Where the symbols take the objects:
j789: ba>j194, va>j550, zi>j269, ra>j746, bu>j813, de>j38
j895: ba>j625, va>j768, zi>j674, ra>j128, bu>j452, de>j270
j118: ba>j849, va>j84, zi>j550, ra>j955, bu>j174, de>j789
j174: ba>j550, va>j578, zi>j11, ra>j337, bu>j700, de>j813
j548: ba>j895, va>j74, zi>j452, ra>j682, bu>j97, de>j201
j517: ba>j569, va>j551, zi>j315, ra>j135, bu>none, de>j829
j546: ba>none, va>j271, zi>j547, ra>j993, bu>j677, de>j505
j937: ba>j971, va>j191, zi>j918, ra>j838, bu>j310, de>j794
j547: ba>none, va>j993, zi>j603, ra>j546, bu>j707, de>j120
j707: ba>j603, va>j545, zi>j765, ra>j677, bu>j786, de>j128
j129: ba>j443, va>j569, zi>j675, ra>j698, bu>j829, de>j147
j341: ba>none, va>none, zi>j271, ra>j295, bu>j625, de>j546
j794: ba>j700, va>j918, zi>j734, ra>j818, bu>j394, de>j710
j416: ba>j437, va>j194, zi>j84, ra>j97, bu>j38, de>j118
j805: ba>j545, va>j895, zi>j270, ra>j674, bu>j201, de>j786
j545: ba>j546, va>j625, zi>j677, ra>j588, bu>j270, de>j765
j314: ba>j710, va>j394, zi>j952, ra>j975, bu>j551, de>j569
j818: ba>j230, va>j937, zi>j794, ra>j918, bu>j443, de>j583
j135: ba>j401, va>j147, zi>j517, ra>j551, bu>none, de>j374
j734: ba>j188, va>j818, zi>j583, ra>j794, bu>j975, de>j861
j861: ba>j838, va>j583, zi>j731, ra>j710, bu>j401, de>j237
j466: ba>j789, va>j174, zi>j813, ra>j11, bu>j977, de>j319
j394: ba>j734, va>j237, zi>j975, ra>j443, bu>j544, de>j952
j128: ba>j554, va>j765, zi>j895, ra>j768, bu>j548, de>j805
j977: ba>j813, va>j700, zi>j191, ra>j188, bu>j710, de>j937
j682: ba>j128, va>j786, zi>j548, ra>j74, bu>j194, de>j437
j971: ba>j578, va>j591, zi>j278, ra>j319, bu>j918, de>j700
j675: ba>j394, va>j698, zi>j544, ra>j129, bu>j889, de>j551
j569: ba>j310, va>j952, zi>j698, ra>j401, bu>j315, de>j675
j337: ba>j118, va>j38, zi>j174, ra>j578, bu>j230, de>j466
j952: ba>j861, va>j975, zi>j401, ra>j314, bu>j135, de>j698
j710: ba>j191, va>j734, zi>j861, ra>j583, bu>j952, de>j310
j191: ba>j591, va>j188, zi>j838, ra>j977, bu>j861, de>j918
j310: ba>j918, va>j861, zi>j237, ra>j731, bu>j698, de>j394
j731: ba>j937, va>j710, zi>j310, ra>j861, bu>j569, de>j443
j401: ba>j731, va>j314, zi>j569, ra>j952, bu>j517, de>j129
j746: ba>j923, va>j118, zi>j789, ra>j550, bu>j466, de>j15
j97: ba>j452, va>j923, zi>j416, ra>j194, bu>j15, de>j955
j133: ba>j707, va>j805, zi>j786, ra>j270, bu>j849, de>j682
j838: ba>j319, va>j977, zi>j937, ra>j191, bu>j731, de>j818
j625: ba>j271, va>j120, zi>j588, ra>j554, bu>j674, de>j677
j918: ba>j278, va>j838, zi>j818, ra>j937, bu>j237, de>j734
j374: ba>j129, va>j517, zi>j829, ra>j315, bu>none, de>none
j269: ba>j97, va>j746, zi>j15, ra>j789, bu>j591, de>j578
j677: ba>j547, va>j588, zi>j707, ra>j545, bu>j133, de>j768
j74: ba>j768, va>j133, zi>j682, ra>j786, bu>j923, de>j452
j955: ba>j94, va>j416, zi>j118, ra>j84, bu>j337, de>j746
j230: ba>j174, va>j971, zi>j700, ra>j278, bu>j794, de>j977
j768: ba>j120, va>j707, zi>j128, ra>j765, bu>j682, de>j674
j319: ba>j38, va>j813, zi>j971, ra>j591, bu>j937, de>j230
j588: ba>j993, va>j554, zi>j545, ra>j625, bu>j805, de>j707
j698: ba>j237, va>j401, zi>j129, ra>j569, bu>j374, de>j544
j194: ba>j548, va>j845, zi>j97, ra>j923, bu>j269, de>j84
j452: ba>j674, va>j682, zi>j437, ra>j548, bu>j416, de>j94
j188: ba>j466, va>j230, zi>j977, ra>j700, bu>j583, de>j838
j975: ba>j583, va>j443, zi>j314, ra>j394, bu>j147, de>j401
j505: ba>none, va>j547, zi>j120, ra>j603, bu>j768, de>j625
j147: ba>j314, va>j675, zi>j551, ra>j544, bu>none, de>j517
j11: ba>j746, va>j337, zi>j466, ra>j174, bu>j188, de>j591
j120: ba>j295, va>j603, zi>j554, ra>j505, bu>j128, de>j588
j237: ba>j818, va>j731, zi>j443, ra>j310, bu>j129, de>j975
j889: ba>j544, va>j374, zi>none, ra>j829, bu>none, de>none
j295: ba>none, va>none, zi>j341, ra>none, bu>j554, de>j993
j923: ba>j682, va>j849, zi>j194, ra>j845, bu>j789, de>j416
j993: ba>none, va>j341, zi>j546, ra>j271, bu>j545, de>j603
j551: ba>j952, va>j544, zi>j135, ra>j147, bu>none, de>j315
j765: ba>j505, va>j677, zi>j768, ra>j707, bu>j74, de>j895
j38: ba>j84, va>j269, zi>j578, ra>j15, bu>j971, de>j174
j829: ba>j675, va>j315, zi>j889, ra>j374, bu>none, de>none
j271: ba>none, va>j295, zi>j993, ra>j341, bu>j588, de>j547
j544: ba>j975, va>j129, zi>j147, ra>j675, bu>none, de>j135
j278: ba>j337, va>j319, zi>j230, ra>j971, bu>j818, de>j188
j578: ba>j955, va>j15, zi>j337, ra>j38, bu>j278, de>j11
j674: ba>j588, va>j128, zi>j805, ra>j895, bu>j437, de>j133
j583: ba>j977, va>j794, zi>j710, ra>j734, bu>j314, de>j731
j700: ba>j11, va>j278, zi>j188, ra>j230, bu>j734, de>j191
j94: ba>j133, va>j437, zi>j849, ra>j201, bu>j118, de>j923
j603: ba>none, va>j546, zi>j505, ra>j547, bu>j765, de>j554
j550: ba>j845, va>j955, zi>j746, ra>j118, bu>j11, de>j269
j849: ba>j786, va>j201, zi>j845, ra>j94, bu>j550, de>j194
j786: ba>j765, va>j270, zi>j74, ra>j133, bu>j845, de>j548
j201: ba>j270, va>j452, zi>j94, ra>j437, bu>j955, de>j845
j443: ba>j794, va>j310, zi>j394, ra>j237, bu>j675, de>j314
j554: ba>j341, va>j505, zi>j625, ra>j120, bu>j895, de>j545
j315: ba>j698, va>j135, zi>j374, ra>j517, bu>none, de>j889
j437: ba>j805, va>j548, zi>j201, ra>j452, bu>j84, de>j849
j84: ba>j201, va>j97, zi>j955, ra>j416, bu>j578, de>j550
j15: ba>j416, va>j789, zi>j38, ra>j269, bu>j319, de>j337
j845: ba>j74, va>j94, zi>j923, ra>j849, bu>j746, de>j97
j813: ba>j269, va>j11, zi>j591, ra>j466, bu>j191, de>j971
j591: ba>j15, va>j466, zi>j319, ra>j813, bu>j838, de>j278
j270: ba>j677, va>j674, zi>j133, ra>j805, bu>j94, de>j74

In the rows, 167 stands for zero.

The rows follow the links: the fewer symbols apart two objects are, the more alike their rows tend to be.

Each row is also shifted at random along 4 hidden directions that mean nothing.

Each row, then its object:
236	197	179	170	178	181	203	206	187	177	160	178	168	189	167	170	173	134	202	156	146	151	132	205	162	185	163	182	165	204	161	182	169	179	147	164	225	167	158; object j789
184	171	181	163	166	200	195	152	135	148	179	193	169	165	189	168	175	157	171	158	149	159	119	179	154	153	178	181	167	196	140	204	152	179	166	189	221	159	142; object j710
142	171	186	171	177	182	195	160	147	195	181	172	168	175	188	175	175	151	186	158	168	167	144	198	159	147	180	180	164	194	148	199	153	188	167	191	223	155	149; object j569
190	140	170	148	157	164	154	140	141	156	169	158	166	147	178	160	184	183	146	209	150	168	193	148	141	163	169	171	184	164	156	205	179	146	172	167	117	151	162; object j583
177	155	156	188	179	156	154	110	179	211	185	140	167	166	171	180	151	170	158	152	198	207	192	151	165	170	183	153	159	171	185	164	109	167	179	168	202	189	184; object j707
196	169	177	158	183	157	154	192	181	221	146	145	167	160	159	170	178	161	179	182	164	172	195	186	160	185	160	179	173	176	175	163	177	142	148	166	152	154	177; object j578
94	159	184	169	177	180	173	155	150	196	172	166	166	161	180	171	171	161	173	152	182	174	157	176	168	139	170	179	167	177	159	165	154	174	167	192	190	151	157; object j698
139	169	181	164	174	180	181	167	138	192	178	177	166	162	183	172	173	161	177	162	168	164	150	198	164	148	178	179	160	183	148	190	163	179	167	192	205	152	152; object j443
190	169	178	167	171	179	171	164	190	167	146	161	167	170	160	161	173	150	169	153	159	168	154	148	158	175	151	179	181	185	179	147	151	153	153	164	176	163	165; object j269
152	184	180	162	160	179	202	205	151	128	173	196	166	184	177	162	178	153	187	171	144	134	133	195	168	152	166	179	168	177	141	194	204	196	167	172	178	154	142; object j147
224	180	166	160	163	151	173	213	197	146	151	164	167	184	152	162	177	156	181	191	141	144	180	176	162	190	150	169	177	166	172	171	209	165	159	138	129	167	171; object j118
161	175	179	160	155	181	203	185	160	110	169	193	167	185	175	158	182	152	177	171	138	134	130	171	158	152	159	180	178	179	150	193	195	189	168	163	169	156	143; object j374
241	177	177	147	178	161	171	210	139	209	170	170	166	160	178	177	186	168	188	213	141	154	184	231	153	187	182	179	161	180	137	225	207	161	155	173	168	151	162; object j191
208	192	142	161	160	134	147	233	167	158	170	180	168	168	149	173	154	190	175	197	160	149	193	208	193	198	175	146	144	130	162	168	227	170	170	145	124	181	187; object j547
178	206	178	172	170	189	199	221	190	143	149	196	166	188	156	163	164	139	195	129	154	139	108	193	183	174	153	179	159	186	166	140	176	184	147	167	219	170	156; object j550
174	178	180	154	176	175	170	198	134	200	169	179	166	155	177	172	176	170	182	182	157	158	160	219	169	167	179	179	156	177	140	194	189	166	156	189	184	149	160; object j818
134	175	174	154	174	148	167	219	142	204	172	170	167	167	171	176	179	171	191	202	165	149	194	226	177	162	175	172	156	156	146	196	223	177	165	175	140	146	164; object j952
115	198	159	191	180	173	178	189	178	196	175	184	167	180	161	179	137	156	190	111	202	173	134	200	206	164	176	158	135	166	174	126	142	195	165	180	243	187	171; object j805
112	158	179	155	169	149	158	191	161	194	160	151	167	163	166	167	184	168	175	195	166	158	203	182	166	155	159	175	175	156	166	174	207	163	166	168	113	142	167; object j829
227	163	151	186	160	176	188	112	180	127	191	170	168	184	176	168	154	162	153	150	166	182	146	133	152	173	179	152	168	181	173	184	116	184	184	154	215	197	165; object j765
134	160	145	170	172	128	118	173	173	222	166	141	168	150	150	178	149	196	158	180	203	191	234	174	192	180	174	144	149	125	188	135	177	148	174	160	115	177	202; object j588
130	190	154	176	170	172	148	196	166	180	160	185	168	155	152	172	141	180	169	130	192	170	150	184	206	174	171	157	139	144	175	112	161	167	161	177	190	182	181; object j341
176	189	155	183	167	161	184	183	187	153	177	178	168	190	160	171	151	158	183	150	173	162	154	181	183	175	171	155	153	163	174	159	167	195	172	155	195	187	170; object j786
140	188	167	137	155	161	153	258	131	143	152	201	167	153	158	162	175	191	178	201	143	122	166	218	192	170	163	167	154	133	139	166	259	160	157	172	104	145	163; object j794
124	164	181	156	163	200	154	162	156	141	137	183	167	138	161	153	167	173	147	136	166	163	126	135	174	155	148	182	175	167	170	115	152	138	149	189	166	154	159; object j971
266	184	143	169	159	149	176	186	170	134	187	180	168	183	165	171	160	176	171	193	147	156	173	187	166	196	181	150	154	160	158	206	188	182	176	141	168	192	174; object j120
127	190	157	186	175	175	167	174	169	182	175	185	168	169	162	176	138	169	175	118	198	177	136	183	201	163	177	155	138	159	173	126	138	183	167	180	228	186	176; object j677

Start, symbols taken left to right, then the object you end at.
Answers are names.
173	163	178	154	161	190	157	166	167	139	141	174	167	151	160	154	176	167	152	159	153	159	145	137	160	166	149	180	183	169	171	141	164	138	150	170	147	157	161
bu zi ra zi zi: j937
136	183	162	171	157	164	170	202	201	122	147	178	166	180	144	157	158	161	170	145	166	148	151	149	187	170	144	162	170	150	185	116	190	172	163	149	142	174	171
zi ba ba zi va ba: j554
213	189	173	172	182	162	187	205	197	200	161	162	167	189	161	173	168	141	200	164	159	162	166	202	166	185	164	176	164	189	172	174	173	176	152	160	198	167	168
de de de de de: j319
218	141	163	175	168	147	162	123	209	172	163	124	167	180	160	163	174	159	156	186	165	188	213	120	138	180	156	164	194	174	195	175	145	152	173	138	132	175	179
ba zi de bu: j118
167	169	168	184	190	141	163	167	202	253	169	128	168	181	161	182	162	152	191	164	193	194	209	191	169	179	171	165	161	177	190	161	148	171	165	161	187	173	187
ra bu zi ra: j118
283	151	182	176	183	186	194	100	192	195	170	137	168	181	183	169	183	132	168	168	150	194	160	141	115	180	169	185	194	230	175	212	99	157	158	164	230	170	158
va bu zi ba ba zi: j84
202	154	179	155	164	192	168	140	146	152	163	175	168	150	179	160	179	167	153	171	148	168	145	151	144	165	168	181	180	187	154	184	151	147	158	181	180	157	154
va zi va de de: j937
206	150	175	154	163	176	172	143	138	160	174	168	168	156	184	164	184	172	158	194	147	167	168	165	142	163	176	176	179	182	148	212	166	158	169	174	163	155	154
va ra va ra ba zi ba: j38
190	171	172	172	175	161	172	170	200	183	156	150	167	181	158	166	170	150	178	161	167	172	174	160	161	178	156	171	176	180	184	157	157	163	159	154	172	170	173
zi ra ba de zi: j923
192	142	177	155	174	168	140	140	173	198	145	136	165	145	165	162	182	171	151	183	164	184	195	137	144	175	156	178	188	176	180	160	150	126	154	168	135	154	174
ra zi ba de va ra: j789
179	155	177	150	166	181	151	159	149	165	150	167	166	143	169	160	178	176	152	176	156	168	164	152	156	167	160	179	179	170	161	165	166	137	155	178	148	153	163
ba zi zi de zi zi: j230
148	164	185	162	177	202	161	149	153	188	149	172	167	143	172	164	170	162	160	134	172	177	132	156	164	158	164	188	171	189	165	140	128	144	147	198	209	154	158
bu bu va de: j394
127	198	158	166	162	145	163	256	196	146	145	181	166	183	136	165	157	167	188	162	168	134	171	192	206	179	147	159	154	133	179	118	231	177	160	145	119	171	179
de zi zi zi zi bu ba: j550
213	167	150	182	168	143	170	151	191	175	183	149	167	186	165	174	161	165	170	181	172	181	198	164	161	183	175	151	166	165	179	187	160	179	181	144	164	186	180
va ra zi zi va: j674
174	197	176	158	155	196	186	222	179	98	138	209	167	174	151	150	168	153	174	139	137	126	100	165	182	171	142	179	170	170	162	128	194	167	146	163	175	165	152
zi zi ba de bu ba bu: j591
176	136	178	160	176	174	139	118	181	204	143	128	167	144	164	161	180	167	146	170	174	196	194	120	142	170	153	179	192	180	189	147	128	120	154	171	143	155	175
de ra de bu bu zi: j237
83	162	180	152	171	178	125	192	160	193	126	164	167	130	149	160	166	183	154	146	184	168	169	154	192	159	146	177	167	145	182	93	177	123	144	188	125	146	176
bu de va va: j191
